Below is a small trained network, with its code and all its weights. Each question gives an input and a target symbol and asks what happens when units are switched off, that is, made to give their printed mean instead of their output.

import numpy as np


def w(rows, s, z=0):
    codes = np.array(rows[::2]) - 128.0
    scale = np.full(codes.shape[1], s)
    scale[-1] = z or s
    return codes * scale


def f(y):
    return np.maximum(y, 0)


def softmax(a):
    e = np.exp(a - a.max(-1, keepdims=True))
    return e / e.sum(-1, keepdims=True)


def log_softmax(a):
    a = a - a.max(-1, keepdims=True)
    return a - np.log(np.exp(a).sum(-1, keepdims=True))


def net(x, mask):
    ids = ['αγδθλμσφω'.index(c) for c in x.split()]
    T = len(ids)
    res = E[ids] + P[:T]
    u = 0
    for l in range(2):
        r = res
        for j in range(3):
            rows = slice(2 * j, 2 * j + 2)
            q, k, v = (r @ M[l][rows].T for M in (Q, K, V))
            z = softmax(np.where(np.tri(T) > 0, q @ k.T / 2**0.5, -1e9)) @ v
            o = O[l][rows]
            res = res + np.where(mask[u + j], z, o[:, -1]) @ o[:, :-1]
        u += 3
        y = f(res @ A[l][:, :-1].T + A[l][:, -1])
        res = res + np.where(mask[u : u + 12], y, B[l][:, -1]) @ B[l][:, :-1]
        u += 12
    return log_softmax(res[-1] @ U[:, :-1].T + U[:, -1])


Q, K, V, O, A, B = {}, {}, {}, {}, {}, {}
E = w([
[159,129,91],'α',
[111,104,178],'γ',
[125,130,59],'δ',
[189,107,178],'θ',
[249,98,135],'λ',
[170,102,213],'μ',
[59,157,105],'σ',
[91,149,88],'φ',
[143,119,137],'ω',
],0.017)
P = w([
[129,203,117],'0',
[181,1,80],'1',
[152,46,135],'2',
[121,26,143],'3',
[99,19,160],'4',
[111,51,200],'5',
[102,71,220],'6',
[118,78,187],'7',
],0.0083)
Q[0] = w([
[214,171,144],'L0H1',
[93,201,99],'L0H1',
[104,196,151],'L0H2',
[216,142,177],'L0H2',
[174,250,95],'L0H3',
[161,141,123],'L0H3',
],0.012)
K[0] = w([
[113,50,155],'L0H1',
[100,8,145],'L0H1',
[221,119,102],'L0H2',
[172,196,126],'L0H2',
[151,163,92],'L0H3',
[126,111,115],'L0H3',
],0.014)
V[0] = w([
[59,67,183],'L0H1',
[184,188,185],'L0H1',
[204,239,44],'L0H2',
[79,254,220],'L0H2',
[134,24,104],'L0H3',
[146,172,62],'L0H3',
],0.0087)
O[0] = w([
[92,1,151,58],'L0H1',
[171,61,128,150],'L0H1',
[143,121,124,118],'L0H2',
[111,82,37,37],'L0H2',
[185,242,25,255],'L0H3',
[160,135,163,64],'L0H3',
],0.0085,0.004)
A[0] = w([
[134,147,202,176],'L0N1',
[155,82,116,86],'L0N2',
[39,173,199,120],'L0N3',
[163,153,204,93],'L0N4',
[157,96,151,114],'L0N5',
[182,71,209,201],'L0N6',
[151,123,11,254],'L0N7',
[152,134,112,135],'L0N8',
[105,171,117,180],'L0N9',
[196,79,144,88],'L0N10',
[156,82,63,51],'L0N11',
[82,87,181,103],'L0N12',
],0.011,0.0034)
B[0] = w([
[175,63,19,180],'L0N1',
[27,137,152,161],'L0N2',
[47,87,107,174],'L0N3',
[87,117,45,184],'L0N4',
[181,91,207,169],'L0N5',
[208,165,3,239],'L0N6',
[8,114,218,254],'L0N7',
[96,195,144,172],'L0N8',
[139,145,238,173],'L0N9',
[145,142,168,216],'L0N10',
[50,168,53,167],'L0N11',
[150,154,16,144],'L0N12',
],0.0051,0.0064)
Q[1] = w([
[165,97,115],'L1H1',
[95,67,91],'L1H1',
[123,134,77],'L1H2',
[213,161,191],'L1H2',
[136,159,72],'L1H3',
[214,2,195],'L1H3',
],0.0096)
K[1] = w([
[119,199,124],'L1H1',
[175,203,212],'L1H1',
[215,127,151],'L1H2',
[107,111,111],'L1H2',
[231,214,2],'L1H3',
[160,92,170],'L1H3',
],0.0091)
V[1] = w([
[134,197,185],'L1H1',
[174,238,187],'L1H1',
[46,218,127],'L1H2',
[163,183,76],'L1H2',
[60,198,179],'L1H3',
[2,120,63],'L1H3',
],0.0096)
O[1] = w([
[131,216,46,162],'L1H1',
[37,223,77,229],'L1H1',
[172,61,1,145],'L1H2',
[80,193,177,255],'L1H2',
[125,126,33,73],'L1H3',
[175,42,154,31],'L1H3',
],0.0069,0.0032)
A[1] = w([
[129,59,173,141],'L1N1',
[216,249,167,184],'L1N2',
[169,147,101,253],'L1N3',
[92,216,69,59],'L1N4',
[198,94,2,111],'L1N5',
[199,36,129,93],'L1N6',
[57,230,65,59],'L1N7',
[96,212,214,158],'L1N8',
[148,197,183,165],'L1N9',
[76,91,108,109],'L1N10',
[111,103,123,65],'L1N11',
[34,68,170,119],'L1N12',
],0.0074,0.0043)
B[1] = w([
[195,184,167,163],'L1N1',
[98,86,106,247],'L1N2',
[2,93,150,190],'L1N3',
[221,144,114,227],'L1N4',
[52,106,60,174],'L1N5',
[126,179,77,171],'L1N6',
[237,121,146,251],'L1N7',
[120,91,184,218],'L1N8',
[64,133,137,198],'L1N9',
[128,125,151,143],'L1N10',
[150,98,124,131],'L1N11',
[243,145,157,154],'L1N12',
],0.0069,0.011)
U = w([
[147,213,133,120],'α',
[208,128,191,101],'γ',
[165,211,93,2],'δ',
[1,187,241,141],'θ',
[119,252,210,144],'λ',
[123,139,255,94],'μ',
[151,98,126,140],'σ',
[14,176,122,226],'φ',
[43,175,188,194],'ω',
],0.0075,0.004)

Each question gives the input, a string of symbols that net reads in full, and the target symbol t.
The units are the heads (2 rows each of Q, K, V and O) and the neurons (one row each of A and B). Each row of codes is followed by its name. A weight is (code - 128) times the scale printed after its matrix; where a second scale follows, it is the last column's (O, A, B and U).
mask holds one flag per unit, layer by layer, with each layer's heads first. A switched-off unit (its flag False) gives its mean, the last column of its rows in O or B, instead of its output. The means were averaged over made-up inputs and are rounded, as every weight is.
A unit's drop is (log p(t) with every unit on - log p(t) with that unit switched off) / (log p(t) with every unit on - log p(t) with every unit switched off).
The circuit of an input: a set's keep is (log p(t) with only the set's units on - log p(t) with every unit switched off) / (log p(t) with every unit on - log p(t) with every unit switched off). Starting from the 12 units with the biggest drops (on a tie, the unit counted first), units are removed one at a time, each time the one whose removal leaves the highest keep (on an exact tie, the one counted first), for as long as the keep stays at least 0.8.
units of the circuit, in order: the units of the circuit, biggest drop first
most important unit: the unit with the biggest drop
k most important neurons: the k neurons with the biggest drops, biggest first
k most important neurons of layer l: the k neurons of layer l with the biggest drops, biggest first
heads that matter: for each layer, one digit per head in row order, 1 if its drop is at least 0.15 and else 0, layers parted by /
input σ δ γ α, target σ: units of the circuit, in order : L1H3; L0H2; L1H2; L0N7
input σ σ μ, target σ: units of the circuit, in order : L1H2; L0H3; L1H3; L0H1
input σ μ σ λ δ, target σ: units of the circuit, in order : L0H2; L1H3
input θ δ λ γ θ, target θ: units of the circuit, in order : L1H2; L1N7; L1N4
input λ λ θ μ δ λ γ, target λ: heads that matter : 110 / 111
input γ σ α, target γ: units of the circuit, in order : L0H1; L1H1; L1H3
input λ θ μ, target λ: units of the circuit, in order : L1H2; L0H1; L1H3
input σ δ δ σ γ, target σ: units of the circuit, in order : L1H3; L1H2; L0N7
input λ λ θ, target λ: units of the circuit, in order : L1H2; L1H3; L0H1
input γ λ δ, target γ: 3 most important neurons : L0N7; L0N6; L1N12
input δ θ φ, target δ: most important unit : L0H1
input σ δ μ ω, target σ: units of the circuit, in order : L0H2; L1H3; L1H2; L0N7
input λ α λ λ, target λ: units of the circuit, in order : L1H2; L1H3; L0H1
input σ δ λ, target σ: most important unit : L0H2
input σ μ λ γ, target σ: 2 most important neurons of layer 0 : L0N7; L0N11
input σ α δ μ θ σ φ, target σ: heads that matter : 010 / 111
input γ δ σ, target γ: heads that matter : 101 / 101
input φ ω σ α, target φ: heads that matter : 100 / 011
input λ φ λ σ λ λ λ, target λ: 2 most important neurons of layer 0 : L0N6; L0N4
input φ μ γ α φ λ, target φ: heads that matter : 000 / 000
input σ ω φ θ θ, target σ: most important unit : L0H2
input θ φ γ ω ω, target θ: heads that matter : 111 / 011
input σ δ δ λ σ α, target σ: heads that matter : 010 / 111
input φ μ ω, target φ: heads that matter : 110 / 011
input φ σ α σ ω, target φ: 2 most important neurons of layer 1 : L1N7; L1N5
input λ α λ δ μ ω, target λ: 3 most important neurons : L1N7; L1N4; L0N6
